In the rows, zero is written as 128.
Each row has two labels, one from each of two sets.
[154  76 113 121 144 147 127 130 121 122 106  96 108 191 133 106] : X, (33)
[117  72 179 127 132 128 103  94 155 108 125  66 106 128 155  67] : P, (34)
[117  69  89 120 130 112 157 129 138 114  94  85  68 170 151  20] : S, (27)
[133  86 134 118 118 117 109 108 140 112 120 105 124 194 144  64] : P, (34)
[ 70  78 164 119 143 106 100 120 141 115 144 103 124 116 158  25] : S, (34)
[111  80 130 127 158 122 109 121 161 136 122  97 136 125 147  95] : S, (33)
[ 78  28 161 122 132 111 120 122 125 109 157  75  93 166 142  97] : X, (24)
[116 110 155 120 135 111 169 111 129 119 134 101 104  91 140 110] : P, (33)
[123 127 107 133 130 127 127 166 131 124 121 128 131 124 133 142] : S, (33)
[125 117 132 125 134 129 120 110 136 131 146 118 123 110 130 106] : S, (33)
[108 138 129 124 109 130 137 106 116 118 152  79  84 161 145 105] : P, (31)
[100 108 138 131 111 122 128 112 139 133 139  77 119 105 138  63] : S, (31)
[133  79 110 127 130 129 146 125 123 121 128  94 102 185 148 109] : P, (34)
[136  48  56 142 141 111 160 129 151 159  94 123  72 131 167  69] : S, (31)
[111 125 184 136  93 121  89 118 139 141 139  93 137 123 152  98] : X, (34)
[ 92  75 135 132 116 118 124 100 124  97 139  98 127 127 157  37] : P, (31)
[123  86 106 129 133 113 153 113 124 118 131 102 174 156 155 112] : S, (34)
[145  96 106 109 123 131 134 121 131 102 131 110 132 128 141  86] : P, (33)
[135 114 103 137 109 110 132 146 109  95 143 103 129 164 163  65] : S, (34)
[133  40 122 146 126 133 158 113 128 126 157 190  77 171 165  92] : X, (34)
[115  94  20 132 119 124 122 113 122 105 134 116  97 141 135  93] : X, (31)
[122  36 157 130 126 131 137 112 115 108 159  74  87 172 171  62] : X, (34)
[121 106 137 124 113 125 127 146 110 121 135  79 121 141 153 118] : S, (34)
[107  95 198 116 122 117  78  85 130 140 143  92  81 119 160  75] : P, (27)
[117  99 159 124  87 116  80 120 133 127 179  95 117 116 172  26] : S, (31)
[112  77 137 137 121 108  92 117 159 150 134  81  91  65 170  90] : S, (31)
[132 128  36 160 133 133 184 177 130  85 117 127 100 175 133 114] : S, (33)
[116  98  87 130 129 137 149 142 111 108 141 123 109 208 149 122] : S, (34)
[119  96 165 128 116 124  96 126 127 112 143 118 115 148 142 137] : X, (34)
[100 136 122 132 109 124 133 118 116 130 137  80 117 137 138 104] : S, (31)
[138 110 184 126 155 120  93 113 138 131  65  78 132  98 141 126] : P, (33)
[131 131 113 130 110 142 125 130 134 131 127 118 114 100 139  68] : S, (24)
[135  99 214 104 159 111  68  82 182 189 100 103 110  23  97  90] : P, (31)
[114 116 104 137 133 144 138 150  94 124 113 110 119 152 135 112] : S, (34)
[106  80 133 148 115 123 105 108 150 143 128 103  89 100 148  18] : S, (31)
[127  70  91 130 124 103 144 121  49 101 148  88  83 142 170  46] : P, (31)
[125 119 147 129 130 123 125 132 122  69 140  86  89 173 135 103] : P, (34)
[128  92 127 142 145 126  98 107 116 132 114  69 131 124 146 127] : S, (34)
[124  96 167 163 138 128 101 141 112 147 114  77 118 123 252 112] : P, (34)
[105  91 156 131 118 127 110  99 123 116 131  95 116 152 121  91] : X, (34)
[115  73 170 152  94 105  89  94 132 124 149  73  82 118 160  69] : P, (31)
[130  80 117 123 123 122 112 119 130 118 145 100 100 139 154  85] : P, (27)
[135  67 174 121  93 128 115 105 124 114 135  86 123 135 139  79] : X, (33)

Each row has two labels, one from each of two sets.
[121 124  82 106 152 163 117  92 152 119 124 153 120 122 139 157] : F, ZP
[117 138 101 113 119 167 117  92 147 116 110 158 124 134 159 143] : V, ZP
[134 108  80 147 145 148 117 123 126 127 121 141 102 140 161 136] : C, Zh
[125 136  85 125 121 136 122 116 161 122 121 149 140 134 138 142] : C, ZP
[124 120  96 155 113 131 116 115 151 128 121 147 129 134 146 144] : C, ZP
[126 117  77 148 104 119 129 124 143 127 146 142 133 134 136 143] : C, JG
[138 118  99 164 100 129 131 118 120 124 139 148 110 141 140 128] : C, JG
[115 134  96 132 126 136 123  82 148 119 118 144 127 123 145 144] : F, ZP
[128 121  85 127  94 125 123 114 123 125 140 144 126 139 135 134] : Q, JG
[118 126 105 108 144 157 121 105 143 127 119 136 119 129 143 146] : V, ZP
[119 148  85  90 120 154 121  68 137 116 118 142 129 130 143 158] : F, ZP
[124 127  97 135 106 148 114 116 168 126 117 156 136 134 131 137] : C, Zh
[121 138 105  92 136 173 117  82 133 119 113 147 119 128 151 144] : F, ZP
[116 115 136 165 108 134 125 122 142 132 123 142 143 132 142 137] : C, JG

Each row has two labels, one from each of two sets.
[130 152 119 149 138 109 109 135 143 139 106 113 117 100 113 148] : GG, B
[141 135 125 127 147 108 109 124 136 125 126 141 135 112 124 140] : GG, G
[110 126 140 159 130  96 133 148 132 131 120 123 149 126 124 135] : GG, J
[129 129 124 115 139  97 139 121 114 120 118 146 143 120 128 106] : CD, B
[109 144 137 147 128 122 107 132 140 150 123 130 109 121 135 149] : GG, J
[113 126 135 158 125 102 128 165 136 131 130 118 141 135 119 138] : GG, J
[133 113 126 113 135 113 143 113 135 131 120 126 129 101 146 117] : CD, B
[130 122 117 113 133 117 100 108 145 138 116 140 110  85 140 131] : CD, B
[170 140 135 112 136 114 128 123 132 107 138 143 130 127 131 119] : GG, G
[ 97 103 121 132 110 127 121 145 129 140 114 121 123 113 149 114] : CD, J
[140 141 117 120 132 117 100 120 135 123 111 120 130  95 123 132] : GG, G
[127 136 125 137 149 126 101 126 132 139 119 110 132 121 118 151] : GG, G
[137 149 140 118 139 132 117 120 130 131 111 126 114 122 122 138] : GG, G
[122 154 136 139 138 116  98 134 142 138 107 114 124 116 121 148] : GG, B
[131 141 126 139 142  97 127 136 122 134 134 140 148 138 110 141] : GG, B
[141 140 133 140 144  91 124 133 135 127 118 125 140 115 113 139] : GG, B
[125 119 108 123 131 116 105 111 136 134 110 121 118  78 134 123] : CD, B
[145 147 127 124 136 118 110 127 129 121 125 130 130 114 113 130] : GG, G
[137 152 125 133 152 123 115 122 129 110 112 123 132 133 106 140] : GG, G
[115 118 106 113 117 131 106 106 115 125 107 119 125  94 135 116] : CD, G
[130 139 124 146 145 104 104 119 141 133 122 119 122 110 113 145] : GG, B
[138 149 131 135 142 134 101 108 125 138 118 111 124 131 119 157] : GG, G
[123 155 121 131 140 107 122 121 133 143 112 133 120 114 126 142] : GG, B
[135 150 121 140 149  98 108 133 117 111 103 111 159 121 106 125] : GG, G
[129 133 124 128 150  97 117 109 132 137  94 117 131  93 128 140] : CD, B
[124 129 125 124 131 142 114 121 120 115 112 111 134 132 127 128] : CD, G
[132 149 129 144 132 121  92 136 137 129 115 115 133 110 113 141] : GG, G
[121 148 122 150 138 107  95 125 137 131 101  98 134 111 111 135] : GG, G
[107 147 160 150 122 113 101 155 130 144 119 106 119 117 123 135] : GG, J
[160 153 134 126 139 100 136 121 145 122 129 144 131 107 123 138] : GG, B
[137 127 105 124 143 113 115 129 128 127 107 115 146 107 104 125] : CD, G
[136 148 128 123 140 122 107 122 148 131 116 130 114 119 117 137] : GG, G
[111 139 128 133 128 130 123 132 121 144 119 124 124 137 119 138] : GG, J
[133 157 124 149 139 106 110 134 142 129 113 120 130 107 112 145] : GG, B
[111 128 119 152 140 135 103  79 130 141 116 104 131 123 112 142] : GG, J
[136 157 124 139 153 114 119 120 142 135 121 124 124 120 118 147] : GG, G
[140 153 125 134 119  94  97 123 124 117 105 126 134 108 105 142] : GG, G
[116 140 140 139 125 108 134 158 123 132 124 125 144 142 120 141] : GG, J
[135 119 115 122 146 115 121 105 130 125 125 143 133 110 123 111] : CD, G
[172 118 125 109 130  87 147 120 122  99 134 155 169 129 121 119] : GG, G
[105 120 135 147 120  99 137 137 120 140 117 121 131 111 142 132] : CD, J
[142 133 117 148 146 110  99 119 135 129 113 119 148 100 111 142] : GG, G
[132 113 117 131 140 121 117 123 139 125 113 121 146  98 139 118] : CD, G
[109 124 133 143 132 101 117 130 123 143 132 124 136 146 119 142] : GG, J
[124 151 131 131 145 112 112 123 135 128 109 122 131 128 122 158] : GG, B
[148 126 114 120 128 122 121 105 131 112 105 112 132  91 143 127] : CD, G
[132 104 119 135 143  94 124 124 143 132 124  97 137  96 133 125] : CD, B
[140 149 117 132 143 108 119 130 134 127 113 128 132 110 115 129] : GG, G
[129 134 115 139 145  84 109 128 135 132  95 110 144  95 115 138] : GG, B
[130 147 121 133 137 132 107 124 134 134 112 116 126 127 110 138] : GG, G
[120 142 132 145 142 104 124 130 139 144 112 115 125 116 121 148] : GG, G
[123 143 132 156 137 100 140 145 130 140 120 126 125 117 123 146] : GG, J
[116 136 129 147 118 121 141 139 143 143 127 124 112 109 121 139] : GG, J
[141 141 121 149 136 113 121 123 133 127 120 127 135 113 115 133] : GG, G

Each row has two labels, one from each of two sets.
[166 124 119 132 127 128 123 122 116  91 139 130 108 128 130 140] : Y, (73)
[122 131 134 103 135 119 103 124 146 115 125 114 126 115 112 125] : A, (77)
[129 102 112 107 131 132 116 123  74  75 101 128 112 121 144 152] : Y, (77)
[158 102 122 143  95 120 133 127 112  90 129 122 101 132 132 134] : Y, (73)
[108 100 146 122 106 120 139 141 147 150 133 118 134 135  93  96] : A, (77)
[128 107 159 160  88 167 166 137 136 161 166 122 116 141  86  89] : Y, (73)
[146  98 124 137 101 112 152 149 108 130 127 147 137 140 108 116] : A, (73)
